Below are the code and all the weights of a small trained network. Each question names an input and a class and asks about switching units off, where a switched-off unit gives its printed mean instead of its output.

import numpy as np


def w(rows, s, z=0):
    codes = np.array(rows[::2]) - 128.0
    scale = np.full(codes.shape[1], s)
    scale[-1] = z or s
    return codes * scale


def f(y):
    return np.maximum(y, 0)


def log_softmax(a):
    a = a - a.max(-1, keepdims=True)
    return a - np.log(np.exp(a).sum(-1, keepdims=True))


def net(x, mask):
    res = np.array(x, float).reshape(1, 7) / 4 @ E
    y = f(res @ A[0][:, :-1].T + A[0][:, -1])
    res = res + np.where(mask, y, B[0][:, -1]) @ B[0][:, :-1]
    return log_softmax(res[-1] @ U[:, :-1].T + U[:, -1])


A, B = {}, {}
E = w([
[219,64,146,101,200,96,190,29,143],'x0',
[130,135,123,125,127,128,130,124,123],'x1',
[133,130,129,122,122,125,127,128,123],'x2',
[173,141,105,53,130,252,84,115,194],'x3',
[57,122,123,13,205,90,111,144,101],'x4',
[132,128,132,121,120,123,126,125,126],'x5',
[172,224,228,124,190,109,136,179,150],'x6',
],0.012)
A[0] = w([
[136,127,86,53,115,198,86,117,215,116],'n1',
[86,41,83,115,71,138,127,73,112,91],'n2',
[205,77,135,92,165,102,182,20,148,142],'n3',
[111,48,77,126,110,150,137,105,106,99],'n4',
[199,62,123,133,202,122,170,76,105,118],'n5',
[173,179,179,164,108,129,143,130,151,122],'n6',
[175,86,124,122,136,108,179,90,147,105],'n7',
[71,117,148,39,161,124,121,94,85,100],'n8',
[55,136,75,152,115,151,136,141,152,128],'n9',
[178,164,196,137,170,135,123,164,140,93],'n10',
[182,98,116,213,65,158,122,104,161,112],'n11',
[102,77,62,57,203,107,129,165,134,107],'n12',
[46,115,102,46,171,115,95,127,101,101],'n13',
[85,94,101,189,111,37,151,138,50,101],'n14',
[152,102,82,184,60,154,156,104,123,121],'n15',
[162,209,204,122,195,114,140,158,166,54],'n16',
[120,152,113,119,130,147,104,117,148,9],'n17',
[176,121,103,71,125,217,110,97,187,113],'n18',
[126,48,22,127,92,124,112,105,124,90],'n19',
[83,191,162,132,87,135,95,207,114,117],'n20',
[53,149,91,141,28,161,62,185,119,126],'n21',
[196,112,112,195,81,154,152,140,181,82],'n22',
[94,110,156,184,131,7,182,86,108,121],'n23',
],0.014,0.015)
B[0] = w([
[193,89,153,221,59,163,129,187,37,211],'n1',
[203,77,127,55,233,112,201,172,173,200],'n2',
[53,78,32,148,113,164,58,121,214,239],'n3',
[173,129,147,71,191,85,161,150,174,184],'n4',
[43,84,63,115,135,154,55,133,174,212],'n5',
[119,161,174,76,148,71,178,51,106,172],'n6',
[93,105,76,118,120,151,103,107,160,179],'n7',
[79,186,168,116,117,103,137,37,92,189],'n8',
[132,96,86,104,140,146,126,124,171,183],'n9',
[160,115,128,67,159,96,170,165,126,177],'n10',
[46,211,204,131,66,108,150,45,116,207],'n11',
[64,194,194,149,93,107,161,45,114,192],'n12',
[50,211,192,145,106,84,162,68,104,200],'n13',
[167,95,169,188,104,195,113,196,25,220],'n14',
[92,213,172,102,122,74,155,73,93,202],'n15',
[219,96,137,55,206,58,195,143,169,195],'n16',
[111,77,132,155,124,192,92,141,87,130],'n17',
[198,95,137,217,75,211,148,202,9,206],'n18',
[209,122,157,7,190,58,196,179,174,202],'n19',
[101,57,53,126,116,126,63,114,199,212],'n20',
[62,85,43,148,169,145,38,120,189,252],'n21',
[73,180,184,150,141,89,122,84,110,184],'n22',
[181,110,162,197,89,207,116,192,49,230],'n23',
],0.012,0.023)
U = w([
[47,87,2,147,92,180,46,132,205,125],'0',
[184,109,159,211,54,227,122,216,21,1],'1',
[46,232,212,136,76,103,141,27,114,21],'2',
[217,115,140,52,185,86,169,175,183,164],'3',
],0.015,0.0075)

Each question gives the input, the list of numbers given to net, and the class t.
The units are the neurons (one row each of A and B). Each row of codes is followed by its name. A weight is (code - 128) times the scale printed after its matrix; where a second scale follows, it is the last column's (A, B and U).
mask holds one flag per neuron, in row order. A switched-off neuron (its flag False) gives its mean, the last column of its row in B, instead of its output. The means were averaged over made-up inputs and are rounded, as every weight is.
A unit's drop is (log p(t) with every unit on - log p(t) with that unit switched off) / (log p(t) with every unit on - log p(t) with every unit switched off).
The circuit of an input: a set's keep is (log p(t) with only the set's units on - log p(t) with every unit switched off) / (log p(t) with every unit on - log p(t) with every unit switched off). Starting from the 12 units with the biggest drops (on a tie, the unit counted first), units are removed one at a time, each time the one whose removal leaves the highest keep (on an exact tie, the one counted first), for as long as the keep stays at least 0.8.
circuit, biggest first: the units of the circuit, biggest drop first
top k neurons: the k neurons with the biggest drops, biggest first
drop when u is switched off: that unit's drop, to one decimal
input [6,-8,8,1,-7,7,5], class 2: circuit, biggest first => (n11)
input [-5,-6,1,7,-3,-8,8], class 3: top 2 neurons => (n16, n23)
input [-6,4,8,5,7,4,-6], class 2: top 2 neurons => (n13, n12)
input [5,-3,5,-3,6,-7,4], class 2: top 2 neurons => (n21, n12)
input [6,-7,-3,3,-6,-6,4], class 0: top 4 neurons => (n3, n5, n13, n12)
input [1,8,-8,7,-1,-2,-8], class 3: top 3 neurons => (n19, n2, n4)
input [-7,-1,-6,-8,8,1,-7], class 1: top 3 neurons => (n14, n23, n3)
input [-1,-4,7,7,-1,-8,-8], class 3: top 2 neurons => (n19, n2)
input [-3,-8,7,0,-4,-7,2], class 2: top 3 neurons => (n3, n5, n6)
input [6,-2,-2,-7,-3,2,-5], class 1: top 2 neurons => (n23, n14)
input [1,-6,-8,8,8,-3,-7], class 1: top 2 neurons => (n1, n18)
input [7,-4,6,-3,7,7,0], class 0: top 3 neurons => (n3, n5, n11)
input [4,3,2,-2,-4,1,2], class 0: top 4 neurons => (n3, n13, n5, n12)
input [4,4,5,7,-2,-1,-2], class 1: circuit, biggest first => (n18)
input [5,-8,-1,-5,6,8,-7], class 3: drop when n19 is switched off => 1.6
input [-1,8,-4,7,-1,2,5], class 1: drop when n19 is switched off => 0.0
input [6,-3,0,5,3,-3,4], class 0: drop when n3 is switched off => 6.5
